Here is a tiny trained network, its code and every weight. The questions are about switching its units off for an input and a class, where a switched-off unit gives its printed mean instead of its output.

import numpy as np


def w(rows, s, z=0):
    codes = np.array(rows[::2]) - 128.0
    scale = np.full(codes.shape[1], s)
    scale[-1] = z or s
    return codes * scale


def norm(h):
    return h / np.sqrt((h * h).mean(-1, keepdims=True) + 1e-5)


def f(y):
    return np.maximum(y, 0)


def log_softmax(a):
    a = a - a.max(-1, keepdims=True)
    return a - np.log(np.exp(a).sum(-1, keepdims=True))


def net(x, mask):
    res = np.array(x, float).reshape(1, 5) / 4 @ E
    u = 0
    for l in range(4):
        y = f(norm(res) @ A[l][:, :-1].T + A[l][:, -1])
        res = res + np.where(mask[u : u + 9], y, B[l][:, -1]) @ B[l][:, :-1]
        u += 9
    return log_softmax(norm(res)[-1] @ U[:, :-1].T + U[:, -1])


A, B = {}, {}
E = w([
[75,115,162,168,108,241,111,81,206,127,127],'x0',
[162,212,108,33,221,105,128,55,194,254,150],'x1',
[168,203,108,51,216,141,142,238,210,55,204],'x2',
[109,105,125,148,169,138,210,186,115,189,107],'x3',
[185,99,211,196,202,129,149,72,78,92,146],'x4',
],0.006)
A[0] = w([
[133,37,203,108,74,221,120,206,158,75,149,140],'0.n0',
[85,161,125,188,107,152,187,152,134,81,97,2],'0.n1',
[31,28,57,128,2,175,221,108,114,196,55,16],'0.n2',
[149,218,221,155,195,89,230,115,101,151,50,16],'0.n3',
[137,136,167,106,209,173,94,93,110,48,186,108],'0.n4',
[128,127,115,108,149,158,55,90,174,183,82,65],'0.n5',
[220,204,167,118,200,90,144,133,179,62,169,26],'0.n6',
[74,111,104,102,200,47,180,157,28,138,81,17],'0.n7',
[39,142,161,108,65,239,128,239,168,65,155,167],'0.n8',
],0.0059,0.0031)
B[0] = w([
[94,174,117,178,169,118,57,151,78,163,120,224],'0.n0',
[182,125,154,141,132,139,143,61,181,94,111,158],'0.n1',
[144,124,151,186,174,178,64,170,149,75,118,250],'0.n2',
[141,138,161,130,60,113,126,206,157,131,161,180],'0.n3',
[122,88,125,130,123,162,61,140,196,131,120,186],'0.n4',
[159,182,98,125,149,51,116,85,160,105,143,178],'0.n5',
[100,114,169,125,190,160,43,104,167,111,70,209],'0.n6',
[156,101,142,120,82,84,177,193,116,171,154,182],'0.n7',
[1,124,108,140,104,24,152,155,203,117,55,253],'0.n8',
],0.0083,0.0061)
A[1] = w([
[163,108,158,173,74,121,106,87,143,241,96,168],'1.n0',
[214,217,104,98,157,186,155,123,160,166,187,63],'1.n1',
[111,110,79,215,79,155,82,102,144,158,126,107],'1.n2',
[198,173,99,89,143,124,176,53,142,158,198,32],'1.n3',
[111,145,202,211,89,174,150,61,160,110,78,156],'1.n4',
[105,88,110,175,56,94,109,99,57,60,141,124],'1.n5',
[157,194,128,83,93,198,121,3,168,151,172,4],'1.n6',
[147,118,183,164,121,173,217,90,147,226,132,26],'1.n7',
[108,137,216,83,159,183,105,85,146,138,63,113],'1.n8',
],0.0069,0.0027)
B[1] = w([
[74,248,148,134,251,48,120,101,103,97,108,216],'1.n0',
[122,3,105,92,110,113,87,74,73,187,182,187],'1.n1',
[203,178,81,141,185,132,67,157,96,124,67,231],'1.n2',
[57,36,126,159,16,176,102,121,113,239,162,168],'1.n3',
[185,50,149,157,228,39,96,112,119,148,178,253],'1.n4',
[246,155,144,148,131,242,65,144,87,161,176,217],'1.n5',
[143,105,143,253,101,109,198,142,50,174,43,191],'1.n6',
[93,217,145,90,115,109,78,204,215,115,35,155],'1.n7',
[110,25,101,155,131,163,98,136,79,42,202,211],'1.n8',
],0.0059,0.0055)
A[2] = w([
[108,105,144,121,106,111,119,11,143,152,135,60],'2.n0',
[128,151,151,128,130,152,198,141,146,188,148,108],'2.n1',
[93,125,100,97,87,61,172,112,141,126,122,107],'2.n2',
[151,110,130,85,160,112,133,135,139,126,182,166],'2.n3',
[137,162,107,136,75,79,141,167,141,136,129,124],'2.n4',
[120,111,107,125,99,126,85,126,101,89,101,106],'2.n5',
[97,112,120,129,134,156,139,66,166,111,119,26],'2.n6',
[111,143,86,109,161,116,188,146,145,59,147,2],'2.n7',
[140,114,90,141,78,145,105,121,110,113,94,35],'2.n8',
],0.012,0.0016)
B[2] = w([
[95,199,127,197,60,127,128,92,93,186,97,231],'2.n0',
[180,142,163,119,62,137,149,166,165,112,164,168],'2.n1',
[28,144,96,86,35,254,174,109,144,57,127,217],'2.n2',
[138,98,173,160,76,91,94,116,202,56,138,230],'2.n3',
[108,153,171,62,87,138,188,127,110,83,196,248],'2.n4',
[156,132,110,71,88,49,128,154,128,147,98,254],'2.n5',
[174,184,164,185,126,68,93,162,63,122,124,164],'2.n6',
[37,211,106,119,121,167,177,64,118,141,65,179],'2.n7',
[129,153,122,76,173,86,138,216,198,51,101,187],'2.n8',
],0.0078,0.0042)
A[3] = w([
[170,152,208,148,107,98,179,151,86,138,208,153],'3.n0',
[111,162,47,202,185,116,154,184,177,88,51,87],'3.n1',
[229,108,90,103,214,146,128,124,100,49,111,161],'3.n2',
[162,87,156,99,53,112,167,255,103,148,129,20],'3.n3',
[111,95,106,152,171,171,251,148,132,96,84,3],'3.n4',
[66,167,122,169,200,114,173,134,166,82,89,52],'3.n5',
[209,126,83,117,45,117,167,152,116,127,116,91],'3.n6',
[85,146,85,144,92,120,130,77,204,155,123,62],'3.n7',
[175,163,90,110,11,83,150,150,106,114,85,216],'3.n8',
],0.0077,0.002)
B[3] = w([
[128,187,69,115,128,136,92,161,15,83,31,180],'3.n0',
[157,214,171,160,150,47,93,103,188,87,126,253],'3.n1',
[72,94,104,53,38,157,192,52,133,194,194,193],'3.n2',
[134,146,178,161,253,170,138,114,79,116,134,199],'3.n3',
[89,180,54,131,76,148,91,52,103,154,48,142],'3.n4',
[152,142,100,177,126,123,95,149,184,126,49,204],'3.n5',
[135,131,180,76,190,82,178,210,120,97,178,156],'3.n6',
[156,104,139,150,84,110,145,33,48,87,81,184],'3.n7',
[150,127,156,75,135,193,209,176,235,204,110,214],'3.n8',
],0.008,0.007)
U = w([
[135,18,144,35,131,158,102,136,230,106,235,133],'0',
[190,115,130,203,128,112,79,49,2,182,121,142],'1',
[169,151,171,78,178,150,212,229,69,131,157,136],'2',
[124,66,28,159,199,201,214,86,125,102,185,9],'3',
[93,55,20,159,176,152,193,119,107,113,201,25],'4',
[40,194,86,94,61,128,191,129,171,116,78,145],'5',
[99,111,85,146,101,163,182,63,98,221,138,102],'6',
[148,153,160,207,198,59,26,164,190,84,76,153],'7',
],0.012)

Each question gives the input, the list of numbers given to net, and the class t.
The units are the neurons (one row each of A and B). Each row of codes is followed by its name. A weight is (code - 128) times the scale printed after its matrix; where a second scale follows, it is the last column's (A, B and U).
mask holds one flag per neuron, layer by layer. A switched-off neuron (its flag False) gives its mean, the last column of its row in B, instead of its output. The means were averaged over made-up inputs and are rounded, as every weight is.
A unit's drop is (log p(t) with every unit on - log p(t) with that unit switched off) / (log p(t) with every unit on - log p(t) with every unit switched off).
The circuit of an input: a set's keep is (log p(t) with only the set's units on - log p(t) with every unit switched off) / (log p(t) with every unit on - log p(t) with every unit switched off). Starting from the 12 units with the biggest drops (on a tie, the unit counted first), units are removed one at a time, each time the one whose removal leaves the highest keep (on an exact tie, the one counted first), for as long as the keep stays at least 0.8.
units of the circuit, in order: the units of the circuit, biggest drop first
k most important neurons: the k neurons with the biggest drops, biggest first
top k neurons in layer l: the k neurons of layer l with the biggest drops, biggest first
drop of u: that unit's drop, to one decimal
input [-3,3,2,2,-6], class 0: 3 most important neurons => [0.n8; 2.n2; 1.n1]
input [-5,-1,2,1,4], class 2: top 3 neurons in layer 3 => [3.n1; 3.n5; 3.n3]
input [7,-1,-6,3,5], class 1: units of the circuit, in order => [0.n8]
input [-3,-2,2,4,0], class 5: units of the circuit, in order => [0.n2; 1.n4]
input [-8,5,3,-7,1], class 0: top 2 neurons in layer 0 => [0.n8; 0.n5]
input [1,-1,-3,0,0], class 1: units of the circuit, in order => [0.n8; 0.n6; 1.n5]
input [-5,5,1,0,-3], class 6: 4 most important neurons => [0.n8; 0.n2; 1.n1; 1.n3]
input [-6,-1,5,-3,4], class 0: units of the circuit, in order => [0.n8; 3.n2]
input [-4,4,-2,-4,5], class 1: top 3 neurons in layer 0 => [0.n8; 0.n0; 0.n2]
input [-2,6,0,5,-8], class 0: 2 most important neurons => [0.n8; 2.n1]
input [-2,-3,0,-5,-7], class 5: 2 most important neurons => [0.n8; 2.n4]
input [-4,7,4,-6,-1], class 1: 3 most important neurons => [0.n8; 0.n2; 2.n0]
input [-3,-7,3,5,1], class 5: top 2 neurons in layer 1 => [1.n4; 1.n2]
input [6,-6,7,-2,-3], class 5: units of the circuit, in order => [0.n8]
input [0,7,-4,-2,-6], class 1: 2 most important neurons => [0.n8; 3.n7]
input [-4,-4,3,2,0], class 5: 2 most important neurons => [0.n8; 0.n2]
input [-3,2,8,-1,1], class 0: 2 most important neurons => [0.n8; 3.n2]
input [-5,-1,-6,6,0], class 2: 2 most important neurons => [0.n7; 0.n6]
input [-5,-7,3,-6,-3], class 2: top 2 neurons in layer 1 => [1.n5; 1.n0]
input [5,8,-8,-4,2], class 1: top 2 neurons in layer 0 => [0.n8; 0.n5]
input [-8,2,3,0,-8], class 0: 2 most important neurons => [0.n8; 2.n2]
input [-2,0,1,3,-1], class 2: top 2 neurons in layer 0 => [0.n8; 0.n7]
input [-4,8,-8,3,7], class 5: top 2 neurons in layer 0 => [0.n2; 0.n3]
input [7,4,6,-6,-6], class 5: top 4 neurons in layer 1 => [1.n4; 1.n5; 1.n2; 1.n0]
input [-2,7,0,8,0], class 2: top neuron in layer 0 => [0.n8]
input [1,-1,2,-7,8], class 0: drop of 0.n8 => 0.3
input [-2,2,8,-7,7], class 0: drop of 3.n2 => 0.2
input [-3,-4,-5,7,5], class 1: drop of 2.n4 => 0.1
